Here is a tiny trained network, its code and every weight. The questions are about switching its units off for an input and a target symbol, where a switched-off unit gives its printed mean instead of its output.

import numpy as np


def w(rows, s, z=0):
    codes = np.array(rows[::2]) - 128.0
    scale = np.full(codes.shape[1], s)
    scale[-1] = z or s
    return codes * scale


def norm(h):
    return h / np.sqrt((h * h).mean(-1, keepdims=True) + 1e-5)


def f(y):
    return np.maximum(y, 0)


def softmax(a):
    e = np.exp(a - a.max(-1, keepdims=True))
    return e / e.sum(-1, keepdims=True)


def log_softmax(a):
    a = a - a.max(-1, keepdims=True)
    return a - np.log(np.exp(a).sum(-1, keepdims=True))


def net(x, mask):
    ids = ['γζθξφψω'.index(c) for c in x.split()]
    T = len(ids)
    res = E[ids] + P[:T]
    q, k, v = (norm(res) @ M[0].T for M in (Q, K, V))
    z = softmax(np.where(np.tri(T) > 0, q @ k.T / 4**0.5, -1e9)) @ v
    res = res + np.where(mask[0], z, O[0][:, -1]) @ O[0][:, :-1]
    y = f(norm(res) @ A[0][:, :-1].T + A[0][:, -1])
    res = res + np.where(mask[1:9], y, B[0][:, -1]) @ B[0][:, :-1]
    return log_softmax(norm(res)[-1] @ U[:, :-1].T + U[:, -1])


Q, K, V, O, A, B = {}, {}, {}, {}, {}, {}
E = w([
[158,194,103,168,211],'γ',
[57,221,96,36,76],'ζ',
[2,136,20,188,173],'θ',
[137,31,199,31,117],'ξ',
[95,75,73,124,165],'φ',
[86,173,117,208,136],'ψ',
[20,46,116,110,218],'ω',
],0.0081)
P = w([
[129,158,159,102,83],'0',
[148,34,121,213,153],'1',
[90,112,79,163,173],'2',
[71,142,52,66,167],'3',
[139,73,146,204,155],'4',
[98,99,45,83,82],'5',
[54,250,56,133,166],'6',
[186,104,170,198,149],'7',
],0.014)
Q[0] = w([
[116,162,69,1,103],'H0',
[150,169,185,62,109],'H0',
[142,130,144,110,100],'H0',
[143,126,126,72,155],'H0',
],0.0097)
K[0] = w([
[141,108,29,172,253],'H0',
[65,61,95,108,121],'H0',
[104,109,110,67,50],'H0',
[180,126,104,118,157],'H0',
],0.0073)
V[0] = w([
[99,212,1,55,197],'H0',
[144,181,160,207,192],'H0',
[93,112,70,189,219],'H0',
[184,200,160,100,103],'H0',
],0.0074)
O[0] = w([
[175,159,111,43,2,254],'H0',
[97,89,185,154,104,200],'H0',
[138,74,95,172,69,205],'H0',
[77,190,210,55,92,126],'H0',
],0.0091,0.0044)
A[0] = w([
[137,173,182,34,88,183],'N0',
[111,57,59,2,111,110],'N1',
[94,71,191,135,48,3],'N2',
[125,52,169,129,162,55],'N3',
[201,135,140,31,172,119],'N4',
[211,86,86,158,144,121],'N5',
[162,132,198,155,142,26],'N6',
[170,161,173,93,165,107],'N7',
],0.0094,0.0055)
B[0] = w([
[157,58,119,76,68,242],'N0',
[56,191,104,39,65,254],'N1',
[196,48,171,236,87,164],'N2',
[158,228,85,183,114,151],'N3',
[43,153,47,123,92,158],'N4',
[189,104,60,116,88,212],'N5',
[143,56,156,254,158,145],'N6',
[38,141,133,92,108,165],'N7',
],0.0083,0.0051)
U = w([
[2,152,142,32,60,149],'γ',
[126,184,23,95,161,134],'ζ',
[147,4,205,172,40,119],'θ',
[69,77,163,171,170,121],'ξ',
[223,25,65,142,156,58],'φ',
[90,92,149,90,221,136],'ψ',
[198,43,83,163,90,3],'ω',
],0.0084,0.0047)

Each question gives the input, a string of symbols that net reads in full, and the target symbol t.
The units are the heads (4 rows each of Q, K, V and O) and the neurons (one row each of A and B). Each row of codes is followed by its name. A weight is (code - 128) times the scale printed after its matrix; where a second scale follows, it is the last column's (O, A, B and U).
mask holds one flag per unit, heads first, then neurons. A switched-off unit (its flag False) gives its mean, the last column of its rows in O or B, instead of its output. The means were averaged over made-up inputs and are rounded, as every weight is.
A unit's drop is (log p(t) with every unit on - log p(t) with that unit switched off) / (log p(t) with every unit on - log p(t) with every unit switched off).
The circuit of an input: a set's keep is (log p(t) with only the set's units on - log p(t) with every unit switched off) / (log p(t) with every unit on - log p(t) with every unit switched off). Starting from all 9 units, units are removed one at a time, each time the one whose removal leaves the highest keep (on an exact tie, the one counted first), for as long as the keep stays at least 0.8.
circuit, biggest first: the units of the circuit, biggest drop first
k most important neurons: the k neurons with the biggest drops, biggest first
drop when u is switched off: that unit's drop, to one decimal
input ψ φ φ φ γ ξ γ θ, target ξ: most important neuron -> N1
input φ φ γ ω ζ, target ζ: 2 most important neurons -> N0, N2
input ζ ω γ ζ φ φ φ γ, target γ: circuit, biggest first -> H0, N7
input ξ ζ ω ζ ζ, target ψ: circuit, biggest first -> H0, N1
input φ ω ω φ ω, target ζ: circuit, biggest first -> H0, N3
input ω φ γ ψ θ, target φ: circuit, biggest first -> H0, N1
input ω ψ γ γ ω, target φ: circuit, biggest first -> H0, N5
input ω φ φ γ γ φ γ ψ, target φ: circuit, biggest first -> H0, N5
input ζ ψ γ θ γ γ φ ξ, target γ: 2 most important neurons -> N4, N7
input ω γ ψ, target φ: drop when H0 is switched off -> 0.8
input ξ φ γ γ φ, target ψ: drop when H0 is switched off -> 1.1
input ψ ψ θ φ φ, target ξ: drop when H0 is switched off -> 1.1
